-60,46,65,-61,-94,5,16,-70,-35,-33,131,-121,-134,-19,-94,-19,30,-14,41,-30,-22,130,-19,-34,-184,41,2,-47,18,-170,83,-17,123,-39,-22,-24,-51,-36,26,-6,45,41,-47,-104,-68,-137 | <34>
-138,-129,85,37,-176,-139,-83,70,73,-82,59,41,-71,118,-131,13,130,-16,98,28,-237,-18,105,-234,-147,165,21,100,24,126,100,107,1,-20,-48,10,138,-3,-34,126,-144,124,171,-119,17,89 | <34>
89,282,185,-130,68,252,101,-163,-138,-276,180,-332,18,-160,37,-15,-232,150,-74,-248,282,96,-97,250,-69,-296,-153,-299,-76,-487,80,-211,234,-161,74,-141,-333,-100,156,-285,371,-152,-560,100,-148,-129 | <32>
-47,57,302,91,-62,74,-2,-7,45,-289,-15,-93,230,57,-66,147,-198,158,9,7,94,-132,-2,-148,-68,-82,34,-78,12,-142,8,-46,58,-91,-43,81,-129,-70,20,-222,61,-200,13,135,51,137 | <35>
-130,-242,-9,215,-171,-201,-196,62,-62,39,92,247,-140,304,-204,71,244,-146,67,37,-237,154,-16,-176,-105,355,189,267,-27,34,136,81,-250,-123,-161,46,286,148,16,187,-260,232,389,-215,-72,123 | <35>
-49,-15,-71,30,-25,-182,104,-73,-205,-10,-30,164,-46,165,-211,134,119,-39,92,195,-107,156,-74,-35,-162,205,233,85,100,-285,-30,19,-110,70,-230,104,36,87,20,-27,-107,-34,335,-91,68,-57 | <28>
-221,-122,-118,-360,-6,-167,-215,270,-158,-240,-321,-6,185,161,465,-337,177,97,-67,6,-392,-27,66,324,-74,-28,-270,-242,32,6,404,-4,-167,43,27,-199,61,6,196,327,-224,-103,-155,159,-13,551 | <39>
-113,-29,-46,49,-120,-218,-281,-42,0,8,6,136,-54,256,-47,-6,137,71,102,102,-268,61,-79,-234,-23,266,1,207,-29,58,83,10,-168,-57,-78,38,94,5,-33,-44,-221,91,250,-21,177,120 | <33>
190,12,-5,20,9,130,41,-93,86,-103,224,-148,-327,-182,-121,-149,59,120,146,-239,-255,-122,185,-233,-70,-110,-296,148,42,214,-257,73,374,67,150,-164,55,-155,-205,-118,336,318,-302,-157,205,-173 | <47>
-92,-365,69,25,-41,-16,-100,236,144,24,23,-56,-79,34,67,-271,157,-25,75,-181,-400,-156,224,-103,-138,140,-81,33,-16,317,178,108,112,-20,82,-116,345,-41,-81,302,-65,211,-25,-81,-88,228 | <39>
-97,-28,-367,-170,-98,-309,-246,-32,-135,109,0,111,-360,161,15,-215,406,-41,143,75,-526,238,-8,-101,-111,302,-214,229,35,134,75,57,-105,121,-14,-153,171,16,-55,197,-180,366,73,-226,209,11 | <33>
93,115,-16,2,99,39,163,-117,-269,-170,13,-11,-15,14,-116,85,-26,45,19,-19,50,125,-81,146,-95,-48,44,-51,53,-418,-85,-97,24,15,-113,-28,-110,26,64,-177,192,-57,-94,-6,27,-62 | <33>
-19,0,185,26,-39,60,85,-40,16,-106,144,-116,-14,-25,-131,35,-75,45,41,-96,37,-13,25,-43,-130,-10,70,-73,-19,-174,64,-21,147,-93,-27,7,-31,-42,20,-82,95,-42,-75,-9,-98,-65 | <32>
38,-50,257,164,77,319,35,41,39,-96,61,-382,24,-183,-57,-54,-178,-24,-15,-289,66,-33,53,-61,-157,-38,-142,-92,-50,-66,-12,-158,280,-78,149,-98,41,-146,-97,-85,369,133,-407,-28,-121,20 | <35>
-14,57,-142,-96,-131,-233,33,-187,1,99,88,150,-266,76,-197,4,180,85,198,248,-270,55,-8,-283,-160,166,97,201,160,5,-168,155,99,159,-149,120,-6,-35,-127,-93,-133,44,408,-142,300,-272 | <47>
-58,67,225,30,-210,59,-125,-139,74,-44,253,-39,-78,81,-73,47,-85,67,-19,-8,163,89,-124,-94,-109,-24,131,-14,-29,-203,121,3,62,-233,-77,102,-143,-18,94,-145,-53,-118,154,-31,-115,-161 | <32>
-96,-160,212,0,-145,54,-59,43,189,47,108,-81,-31,12,13,-119,-31,52,32,-13,-73,-106,51,-146,-176,31,106,-37,36,67,120,93,173,-90,-20,90,67,-74,-28,48,-85,-73,198,-11,-83,-25 | <36>
41,48,-112,-55,-134,7,-127,-149,-158,17,162,78,-306,84,-1,-87,153,-18,-11,27,-48,257,-136,56,-126,-2,-16,101,79,-194,-17,35,-3,-64,-96,-19,-67,46,74,-12,-6,106,145,-192,10,-186 | <33>
-29,-104,144,-46,-151,45,-119,-1,223,10,253,-130,-192,-27,8,-193,37,99,77,-153,-168,-91,112,-192,-118,-16,-88,16,-29,179,93,98,249,-109,91,-60,58,-105,-53,29,10,99,-44,-76,-35,-86 | <36>
45,-52,318,88,74,229,145,-76,98,61,169,-225,85,-88,-74,-25,-258,102,6,-131,203,-90,-51,-3,-143,-43,230,-176,-37,-285,40,-95,279,-145,-20,103,-53,-100,-17,-227,181,-236,-26,117,-172,-170 | <39>
86,41,105,147,83,147,193,-176,34,181,215,-304,-212,-184,-340,34,-82,-47,151,-114,25,107,-11,-244,-230,166,69,52,-6,-171,-182,-117,362,47,42,6,30,-140,-217,-217,329,177,-147,-159,10,-402 | <28>
-94,40,-175,-292,-184,-110,-58,39,-268,-231,-63,83,-183,86,151,-126,262,-45,-50,111,-182,246,0,231,-207,-111,-165,-77,180,-171,126,104,-78,80,-97,-125,-99,82,195,254,-105,47,57,-185,-10,74 | <35>
-191,-33,86,-142,-257,-189,-258,95,-34,-335,-35,215,117,293,176,-15,100,138,-48,97,-141,-36,-6,53,-13,-63,-18,-45,23,-32,298,117,-242,-161,-127,15,-61,83,236,114,-337,-177,229,81,-12,351 | <32>
-90,-88,227,235,-180,88,-104,-116,38,188,182,2,-81,122,-195,113,-71,-113,-23,82,196,193,-204,-161,-206,209,360,93,8,-240,69,-26,-7,-205,-168,239,25,31,10,-79,-103,-55,441,-128,-179,-215 | <35>
-115,44,100,41,-242,-194,-173,-120,-55,-124,207,229,-53,304,-148,165,72,56,22,102,33,151,-139,-82,-34,116,220,97,-47,-239,182,49,-218,-234,-206,106,-75,121,174,-80,-268,-99,348,-46,-63,-13 | <34>
-16,-214,305,240,8,140,-67,98,162,-71,165,-136,63,20,-99,-33,-111,35,35,-292,-56,-178,104,-146,-38,83,40,13,-147,77,132,-43,117,-223,68,-30,202,-59,-54,-27,106,89,-156,39,-169,152 | <36>
-100,-111,-95,-191,9,83,33,201,-185,-129,-289,-190,-22,-111,215,-241,137,-109,-47,5,-259,80,104,184,-286,-47,-260,-156,196,-7,67,3,111,213,46,-143,75,-60,1,315,98,119,-166,-108,-1,213 | <28>
6,-25,43,24,-89,8,-24,-22,-107,-154,-10,101,-23,100,-15,25,35,50,-5,72,-47,26,-33,-4,-108,-45,52,41,114,-137,-44,58,-26,-18,-129,59,-33,31,49,-39,-20,-57,210,-39,61,48 | <33>
-132,85,-204,-230,-204,-250,-125,-101,-215,-22,126,127,-296,177,-28,-58,297,-65,34,112,-172,361,-103,105,-167,128,-11,35,43,-236,203,51,-141,-25,-134,-76,-61,106,172,159,-213,106,138,-217,-45,-111 | <34>
80,114,-93,-248,208,135,166,-60,-348,-107,52,-234,-76,-115,142,-199,-4,12,-75,-240,59,238,-87,534,-126,-153,-119,-328,-43,-559,179,-210,119,-38,26,-245,-136,4,202,-10,293,-54,-543,26,-236,-59 | <39>
-187,-122,-129,-272,-101,-268,-108,87,-36,32,-69,78,-66,164,143,-225,240,51,78,126,-376,47,44,43,-157,156,-8,-56,57,20,257,100,-56,68,-69,-47,97,17,65,234,-294,-35,192,-17,31,131 | <39>
-61,-60,-49,-202,35,-181,82,74,-109,-174,-34,40,33,97,47,-108,125,117,85,-13,-273,-52,111,119,-86,10,-26,-126,20,-116,159,42,4,55,-52,-115,42,20,85,88,-71,-74,-67,59,15,164 | <39>
-31,-79,162,206,38,-64,190,-144,-22,206,228,21,-37,95,-396,182,-63,-59,123,10,99,100,-106,-111,-157,319,483,43,-76,-377,62,-68,41,-128,-199,185,106,49,-28,-160,-25,-81,266,-37,-176,-265 | <36>
-21,-230,395,350,7,76,151,-28,241,156,223,-64,85,32,-370,152,-196,18,133,-73,77,-194,39,-336,-136,246,449,66,-78,-66,0,2,191,-164,-102,235,199,-50,-154,-182,22,-98,285,39,-140,-141 | <36>
-2,1,-274,-131,178,-48,40,6,-331,1,-220,-30,-99,-28,85,-179,167,-66,21,-18,-293,154,-42,244,-128,125,-153,-17,80,-188,12,-103,-24,172,-26,-124,113,-14,-21,108,107,154,-189,-44,95,103 | <47>
-148,-17,76,-196,-289,-181,-95,-37,23,-113,80,217,-29,215,67,-16,90,127,3,237,-56,12,-49,-8,-137,-54,193,-46,126,-128,178,196,-70,-84,-211,156,-128,62,178,50,-349,-280,502,5,-4,-6 | <36>
-73,188,22,-261,-135,17,-133,-16,-240,-397,-19,-25,38,90,240,-59,17,104,-137,-24,65,166,-100,329,-65,-266,-197,-223,37,-347,234,-50,-102,-125,-45,-128,-279,38,304,16,-11,-159,-200,48,-88,178 | <34>
61,-37,-78,47,31,33,-20,-44,-147,-19,62,-23,-190,13,-70,-76,109,-36,42,-101,-152,124,-15,17,-108,75,-75,91,25,-105,-48,-35,47,2,-17,-91,87,0,-31,1,134,202,-86,-135,25,-36 | <33>
-48,42,-24,-27,-126,-126,-59,-98,23,2,172,-55,-234,47,-185,-7,138,18,145,9,-200,122,30,-249,-151,156,-64,122,6,15,-9,33,102,22,-2,-59,18,-45,-76,-31,-5,195,20,-178,101,-158 | <35>
111,-12,379,228,-79,297,-54,-158,34,-72,411,-44,-31,55,-95,74,-246,78,-110,-251,404,39,-172,89,-16,-155,260,-61,-131,-390,103,-77,86,-439,-81,96,-123,34,165,-272,145,-179,14,34,-331,-175 | <36>
50,61,182,-23,-96,346,-147,-19,-29,-203,133,-290,-108,-128,169,-160,-106,27,-137,-248,142,100,-42,118,-133,-271,-268,-133,10,-124,56,-84,207,-166,133,-141,-158,-97,87,-39,281,68,-354,-75,-145,-12 | <35>
-73,-62,-119,-185,54,-201,181,-27,-114,120,27,-9,-118,35,-100,-104,160,-5,138,74,-238,107,30,68,-210,196,146,-82,47,-221,113,16,85,121,-106,-25,83,12,4,89,-73,-25,84,-59,-27,-126 | <39>

182,-92,10,-158,356,119,-85,-9,246,142,435,63,-220,71,-297,48,-206,-25,-414,-376,-175,-578,-213,167,-168,-125,-302,254,72,-186,26,88,177,-470,-93,-6,-313,-19,-297,-334,-155,-42,-108,-219,-177,98 | (53)
-151,111,121,32,-48,-411,556,345,480,-67,303,148,-51,-5,-157,-47,-91,-112,-69,324,29,-236,91,286,-37,219,68,97,96,-25,208,-147,95,164,24,-125,43,-251,-269,156,280,-221,-490,-184,-6,341 | (43)
-165,-178,-75,73,122,-308,-314,-328,136,115,3,-86,-159,557,338,118,134,130,-88,-16,-66,-25,-153,-275,-280,-355,-138,-286,13,303,-297,310,-365,-278,-145,-21,-138,377,399,10,54,304,-186,-111,-115,-247 | (58)
67,118,-123,-181,-145,-31,86,-366,-417,48,-70,39,240,-99,49,-193,147,-135,-187,-45,-105,-177,20,34,-75,113,-7,228,1,85,-270,133,4,60,176,84,111,161,206,101,-1,208,237,-174,51,179 | (66)
214,-106,10,-120,342,142,-69,-19,260,165,401,33,-147,78,-301,3,-229,8,-440,-401,-197,-621,-167,150,-175,-165,-262,289,38,-207,49,80,199,-504,-42,-4,-346,-83,-332,-362,-138,-103,-130,-167,-217,109 | (53)
334,-14,243,102,-221,-23,194,322,284,19,193,-45,-377,-61,-38,126,-152,-23,145,92,-173,205,183,311,429,-238,165,-265,-50,194,434,-143,23,48,356,-67,327,-303,-231,370,362,-281,-165,-194,143,-81 | (58)
-208,-367,-127,-80,361,181,-24,-82,-183,-2,-220,-304,262,2,-238,-460,174,26,77,-160,90,220,73,-334,-556,-177,-177,-219,-74,118,-55,-362,-315,142,-8,-187,-261,-201,-56,207,-299,-64,-50,710,-36,-76 | (47)
0,185,-113,-207,-225,-109,53,-335,-389,112,-36,116,149,-35,43,-12,304,-134,-53,36,-101,-169,-5,0,-190,251,-85,122,-100,-21,-188,175,19,59,159,56,4,246,353,-51,-30,183,219,-237,200,185 | (62)
-47,122,164,25,-117,-313,464,323,471,-33,254,76,-113,-58,-77,5,-78,-84,-43,283,-23,-73,181,297,158,84,124,14,37,28,248,-140,108,145,159,-59,168,-289,-250,221,352,-190,-422,-225,-31,244 | (66)
453,-42,251,153,-229,18,123,333,184,5,179,-50,-448,-38,-67,141,-210,-14,218,35,-220,215,166,332,463,-290,157,-305,-97,236,505,-148,-19,56,381,-69,338,-311,-231,425,367,-354,-59,-183,246,-159 | (62)
-84,151,-90,-271,-252,-56,129,-334,-254,191,26,99,175,-60,91,22,405,-151,-146,60,-49,-141,-47,-65,-195,225,-41,87,46,-69,-252,190,74,-74,144,-30,-18,297,311,-158,-101,259,33,-202,74,244 | (50)
56,34,-151,-141,-82,-51,150,-305,-462,6,-3,95,227,-45,-71,-230,93,-163,-144,-44,-78,-293,-113,30,-248,191,-66,232,79,71,-243,96,-45,63,54,-35,2,196,156,83,-117,116,215,-81,161,200 | (53)
-10,225,26,-425,481,5,-294,78,170,-240,333,39,-776,-448,-294,-56,-13,-99,-95,-183,24,274,-106,426,98,172,-467,39,63,196,37,-136,-33,-70,-230,150,178,152,-111,16,-41,278,234,-335,111,-50 | (48)
139,-19,17,-201,374,101,-108,-15,279,99,398,39,-265,-35,-278,-1,-160,-17,-409,-352,-137,-450,-154,199,-117,-90,-298,255,70,-139,20,52,169,-447,-90,31,-248,-18,-291,-317,-119,6,-99,-221,-195,102 | (43)
151,-17,-17,-224,513,84,-166,69,119,-142,383,53,-496,-190,-426,-150,-248,-58,-230,-333,-72,-226,-233,333,-140,38,-415,197,114,69,62,-94,0,-248,-237,0,-113,36,-297,-103,-167,2,124,-151,55,1 | (47)
111,81,-35,-292,614,50,-239,104,26,-361,338,51,-735,-425,-493,-297,-237,-83,-93,-291,21,85,-246,459,-103,182,-486,147,173,281,73,-214,-133,-115,-353,-3,60,129,-276,43,-174,69,295,-108,236,-69 | (47)
130,104,190,68,-177,-198,333,291,401,-18,182,7,-202,-82,-46,19,-113,-29,25,200,-98,56,233,316,289,-55,165,-75,-42,110,328,-136,79,87,282,-32,246,-314,-233,261,394,-242,-295,-211,29,102 | (48)
95,157,32,-336,409,51,-299,67,126,-105,322,43,-637,-281,-311,38,-37,-69,-90,-255,-73,59,-81,343,35,88,-445,52,-72,51,119,-83,26,-126,-124,151,18,58,-108,-75,-46,129,223,-313,109,-51 | (62)
452,-113,240,172,-150,53,201,323,228,-46,209,-77,-401,-81,-79,-11,-305,-18,88,-6,-179,166,104,339,457,-348,208,-224,91,314,416,-169,-36,-38,307,-144,354,-305,-374,451,319,-338,-151,-94,131,-124 | (44)
-267,-409,-125,-152,398,226,37,0,-244,2,-200,-305,332,-33,-301,-431,199,-56,117,-135,108,261,101,-343,-536,-145,-228,-242,-118,34,-45,-453,-288,350,9,-144,-227,-303,-81,348,-326,-32,-15,719,-45,-35 | (47)
-353,-451,-64,-270,365,191,-11,48,-247,96,-49,-255,237,113,-106,-72,265,-215,107,-63,87,357,49,-368,-251,-262,-290,-397,-103,-8,-166,-343,-270,578,4,27,-20,-241,60,637,-235,286,-1,367,-164,-67 | (44)
-106,184,-84,-288,-282,-56,125,-334,-217,216,15,103,156,-81,86,43,473,-131,-116,78,-36,-113,-34,-81,-240,267,-42,57,27,-97,-223,185,88,-118,156,-60,-57,317,337,-252,-122,240,4,-176,102,253 | (48)
0,189,34,-414,495,45,-257,93,196,-228,348,24,-753,-460,-318,-97,-26,-98,-130,-211,38,248,-125,409,78,147,-441,49,125,193,41,-157,-24,-133,-241,95,144,136,-180,-12,-78,242,172,-266,76,-33 | (66)
-38,186,24,-430,460,29,-256,83,182,-159,336,33,-660,-386,-297,-9,24,-110,-116,-186,10,198,-83,360,54,153,-462,41,18,91,38,-131,16,-57,-188,152,105,96,-110,-22,-64,259,180,-314,54,-10 | (48)
270,-46,187,156,-103,-118,341,330,292,-77,242,12,-267,-44,-136,-64,-277,-43,31,97,-114,-28,81,335,248,-138,165,-78,104,210,357,-163,-3,20,193,-157,221,-289,-362,343,296,-343,-258,-100,111,40 | (43)
112,59,47,-271,333,110,-166,-4,296,76,358,3,-368,-142,-210,43,-75,-24,-344,-304,-118,-212,-70,228,30,-92,-288,163,29,-77,29,26,160,-374,-32,100,-102,-7,-222,-241,-48,105,-44,-280,-186,54 | (66)
-5,152,-89,-242,-242,-22,80,-336,-307,160,-33,59,170,-88,73,-22,343,-125,-111,20,-83,-97,15,-32,-134,175,-27,88,-31,-27,-208,155,56,-30,203,20,29,228,295,-85,-54,215,129,-182,99,189 | (48)
101,0,23,-257,420,93,-136,36,238,23,416,46,-387,-113,-298,4,-142,-65,-335,-319,-98,-297,-173,247,-62,-43,-353,192,93,-70,21,-3,118,-328,-146,51,-145,13,-270,-195,-122,77,-27,-247,-128,68 | (43)
-284,-236,-69,-175,204,93,-109,-113,-88,131,-196,-276,198,79,-11,-135,358,-4,96,-53,48,341,175,-360,-332,-210,-177,-338,-216,32,-89,-222,-231,214,112,-2,-137,-143,167,222,-134,149,-63,389,-118,-89 | (58)
-366,-321,-53,-276,274,176,-50,-24,-120,143,-141,-298,239,36,-51,-96,387,-109,98,-40,91,432,168,-386,-270,-230,-226,-394,-177,-25,-126,-319,-215,407,96,23,-66,-227,111,403,-187,250,-69,403,-189,-58 | (50)
184,39,50,-220,241,131,-188,-69,303,209,338,-1,-234,2,-149,150,-83,15,-398,-344,-214,-379,-22,170,40,-187,-250,198,-94,-198,40,126,242,-442,87,158,-181,-59,-173,-330,-4,63,-57,-350,-256,55 | (48)
-106,100,97,72,-33,-408,563,334,422,-108,285,157,-38,-14,-206,-117,-146,-99,-56,302,20,-285,72,308,-91,242,67,141,100,4,222,-157,72,157,11,-152,20,-249,-291,151,256,-285,-443,-136,55,334 | (53)
74,68,141,127,-76,-295,451,309,391,-101,239,79,-137,-41,-148,-122,-212,-47,-39,208,-46,-164,106,331,87,58,139,66,97,124,275,-144,42,59,110,-140,126,-268,-323,219,312,-314,-370,-126,56,200 | (43)
-295,-259,-66,-177,251,119,-88,-115,-48,104,-193,-308,205,37,-3,-211,322,-1,33,-70,75,367,172,-355,-300,-257,-146,-315,-130,82,-133,-242,-242,182,86,-20,-100,-155,93,256,-138,176,-110,434,-196,-85 | (50)
-102,140,91,91,-28,-420,568,316,444,-139,234,135,-20,-63,-218,-204,-156,-62,-65,302,30,-268,119,324,-107,260,94,180,89,34,236,-180,68,125,24,-156,13,-273,-316,116,281,-326,-449,-84,50,341 | (53)
-30,48,-136,-173,-161,-43,206,-284,-322,107,53,136,173,-47,-107,-153,287,-127,-101,11,-21,-303,-191,-52,-461,318,-72,143,151,-39,-181,115,-2,-158,8,-232,-190,315,186,-245,-263,45,20,29,236,262 | (47)
-89,143,87,112,-28,-446,556,306,457,-145,248,150,-42,-33,-211,-198,-180,-48,-76,300,22,-310,90,332,-125,260,93,193,103,45,229,-152,59,84,2,-167,-4,-242,-307,86,279,-334,-456,-105,61,336 | (53)
-102,-88,-73,79,84,-120,-274,-358,173,106,-220,-245,-28,234,207,-211,235,271,-60,-93,-18,142,75,-299,-384,-314,-6,-232,-60,296,-135,107,-304,-462,36,-131,-239,192,234,-231,-2,45,-224,298,-109,-206 | (58)
-237,-283,-82,-77,262,13,-109,-166,-29,71,-116,-236,118,175,36,-207,207,26,-28,-88,53,188,16,-325,-358,-277,-140,-262,-2,176,-188,-109,-303,15,-42,-89,-148,5,104,191,-140,164,-149,359,-157,-112 | (44)
165,-24,49,-200,274,125,-132,-64,334,229,395,16,-189,66,-145,145,-121,-3,-473,-358,-203,-494,-91,137,0,-220,-239,227,1,-214,-7,151,245,-495,29,110,-231,-43,-230,-342,-42,67,-148,-335,-324,94 | (66)
-104,-108,-77,120,101,-264,-329,-360,150,91,-108,-140,-142,434,270,-46,160,226,-53,-61,-56,12,-64,-272,-370,-316,-82,-247,-36,328,-196,243,-360,-415,-83,-85,-223,328,341,-153,39,135,-188,75,-53,-247 | (62)
-291,-383,-58,-186,292,51,-115,-73,-122,129,-13,-208,129,273,66,32,211,-128,11,-59,20,236,-7,-340,-193,-341,-243,-362,-70,72,-239,-118,-279,341,-25,61,-16,-66,167,493,-121,350,-51,155,-209,-126 | (66)
